Here is a tiny trained network, its code and every weight. The questions are about switching its units off for an input and a class, where a switched-off unit gives its printed mean instead of its output.

import numpy as np


def w(rows, s, z=0):
    codes = np.array(rows[::2]) - 128.0
    scale = np.full(codes.shape[1], s)
    scale[-1] = z or s
    return codes * scale


def norm(h):
    return h / np.sqrt((h * h).mean(-1, keepdims=True) + 1e-5)


def f(y):
    return np.maximum(y, 0)


def log_softmax(a):
    a = a - a.max(-1, keepdims=True)
    return a - np.log(np.exp(a).sum(-1, keepdims=True))


def net(x, mask):
    res = np.array(x, float).reshape(1, 2) / 4 @ E
    u = 0
    for l in range(4):
        y = f(norm(res) @ A[l][:, :-1].T + A[l][:, -1])
        res = res + np.where(mask[u : u + 6], y, B[l][:, -1]) @ B[l][:, :-1]
        u += 6
    return log_softmax(norm(res)[-1] @ U[:, :-1].T + U[:, -1])


A, B = {}, {}
E = w([
[201,189,126,99,128,154,21,69,149,159,33,147],'x0',
[146,248,199,95,115,83,130,184,131,102,112,82],'x1',
],0.016)
A[0] = w([
[91,65,60,210,62,86,116,123,119,102,157,31,113],'L0N0',
[152,191,177,79,142,127,135,165,122,121,162,181,49],'L0N1',
[124,147,181,102,118,110,189,178,101,109,154,86,6],'L0N2',
[136,180,72,208,65,65,2,79,169,114,91,54,6],'L0N3',
[101,161,117,119,150,86,146,183,188,117,184,156,128],'L0N4',
[128,62,137,114,142,192,179,148,117,202,120,231,149],'L0N5',
],0.0066,0.0022)
B[0] = w([
[200,118,165,23,142,174,129,96,142,187,82,192,244],'L0N0',
[45,119,86,202,165,117,100,83,158,115,82,103,215],'L0N1',
[136,28,49,168,116,133,87,52,137,163,71,105,248],'L0N2',
[170,79,198,3,236,148,140,132,72,109,130,219,254],'L0N3',
[150,187,187,115,158,199,142,104,85,120,74,191,219],'L0N4',
[139,191,119,128,162,110,56,33,102,66,204,101,248],'L0N5',
],0.0068,0.0052)
A[1] = w([
[117,98,146,145,130,130,198,135,142,174,57,119,44],'L1N0',
[131,208,166,142,87,77,151,231,112,98,161,53,139],'L1N1',
[137,140,115,126,88,130,158,135,214,177,136,167,15],'L1N2',
[95,104,166,143,116,82,241,245,118,100,250,106,170],'L1N3',
[125,186,131,149,83,97,114,184,137,124,150,93,7],'L1N4',
[143,133,149,90,165,130,101,81,106,100,191,145,174],'L1N5',
],0.012,0.0016)
B[1] = w([
[151,195,138,139,108,160,89,165,85,97,108,129,166],'L1N0',
[70,120,94,158,91,37,122,46,222,60,190,52,208],'L1N1',
[192,122,171,123,136,135,150,120,110,162,103,108,128],'L1N2',
[185,119,164,2,125,220,173,154,56,184,104,213,254],'L1N3',
[129,120,140,164,133,40,75,142,133,185,133,85,155],'L1N4',
[115,166,152,157,107,109,134,222,135,111,107,102,234],'L1N5',
],0.0095,0.012)
A[2] = w([
[117,5,51,195,153,145,85,110,137,129,197,173,122],'L2N0',
[98,108,75,203,146,92,100,172,149,154,61,96,123],'L2N1',
[93,167,138,150,146,28,181,37,217,113,172,50,2],'L2N2',
[143,168,167,133,126,118,123,211,102,82,102,119,220],'L2N3',
[106,29,56,191,155,106,144,90,185,133,201,150,97],'L2N4',
[76,71,158,100,225,40,173,200,176,106,136,144,34],'L2N5',
],0.012,0.0016)
B[2] = w([
[111,144,134,125,75,5,120,140,174,113,111,58,244],'L2N0',
[97,137,154,126,164,157,128,114,130,120,142,136,163],'L2N1',
[116,81,105,156,80,32,83,173,165,123,122,109,230],'L2N2',
[84,85,77,157,114,155,133,95,152,126,155,124,254],'L2N3',
[95,126,125,143,97,47,71,169,186,121,111,85,200],'L2N4',
[123,191,163,193,122,152,122,113,93,123,130,110,177],'L2N5',
],0.013,0.0098)
A[3] = w([
[125,81,147,187,126,85,206,183,48,164,161,119,254],'L3N0',
[109,53,111,118,150,69,118,139,150,156,97,113,75],'L3N1',
[62,128,88,206,162,226,144,112,102,142,149,130,4],'L3N2',
[75,93,116,214,161,175,145,173,148,148,216,150,13],'L3N3',
[254,130,127,15,168,162,72,117,163,219,45,220,134],'L3N4',
[152,130,194,42,161,190,233,145,42,135,188,187,96],'L3N5',
],0.014,0.00094)
B[3] = w([
[155,176,186,93,199,147,21,95,201,107,57,139,161],'L3N0',
[121,192,97,165,92,109,143,161,109,88,235,118,191],'L3N1',
[216,125,52,182,118,114,176,120,65,175,181,146,187],'L3N2',
[194,184,79,159,143,160,164,84,24,142,99,155,169],'L3N3',
[70,58,251,25,190,252,219,167,142,153,93,168,255],'L3N4',
[63,47,231,47,201,254,145,151,187,158,29,155,229],'L3N5',
],0.0089,0.018)
U = w([
[103,76,192,20,168,211,135,155,146,143,88,178,248],'0',
[90,126,109,112,69,2,48,161,190,86,156,87,172],'1',
[183,141,34,184,127,169,148,104,44,149,152,163,36],'2',
],0.0082,0.0017)

Each question gives the input, the list of numbers given to net, and the class t.
The units are the neurons (one row each of A and B). Each row of codes is followed by its name. A weight is (code - 128) times the scale printed after its matrix; where a second scale follows, it is the last column's (A, B and U).
mask holds one flag per neuron, layer by layer. A switched-off neuron (its flag False) gives its mean, the last column of its row in B, instead of its output. The means were averaged over made-up inputs and are rounded, as every weight is.
A unit's drop is (log p(t) with every unit on - log p(t) with that unit switched off) / (log p(t) with every unit on - log p(t) with every unit switched off).
unit that matters most: the unit with the biggest drop
top k neurons: the k neurons with the biggest drops, biggest first
top k neurons in layer l: the k neurons of layer l with the biggest drops, biggest first
drop of u: that unit's drop, to one decimal
input [0,-4], class 1: unit that matters most -> L1N3
input [6,-7], class 1: top 3 neurons -> L1N3, L2N0, L0N0
input [-3,-3], class 2: top 2 neurons in layer 1 -> L1N5, L1N1
input [-3,-1], class 2: top 3 neurons -> L0N0, L1N3, L1N1
input [3,3], class 2: top 2 neurons in layer 1 -> L1N3, L1N1
input [2,4], class 1: top 2 neurons -> L1N3, L0N0
input [1,0], class 2: top 2 neurons -> L1N3, L2N3
input [-1,-2], class 2: top 3 neurons -> L1N5, L1N1, L1N3
input [-3,1], class 2: top 2 neurons -> L1N0, L0N2
input [2,-1], class 2: top 2 neurons -> L1N3, L1N5
input [-2,1], class 2: top 2 neurons -> L1N0, L1N3
input [3,2], class 2: top 2 neurons in layer 2 -> L2N3, L2N0
input [-2,6], class 1: drop of L1N4 -> 0.0
input [-2,3], class 2: unit that matters most -> L0N2
input [2,-4], class 1: drop of L1N3 -> 1.2
input [-1,0], class 2: drop of L2N3 -> 0.5
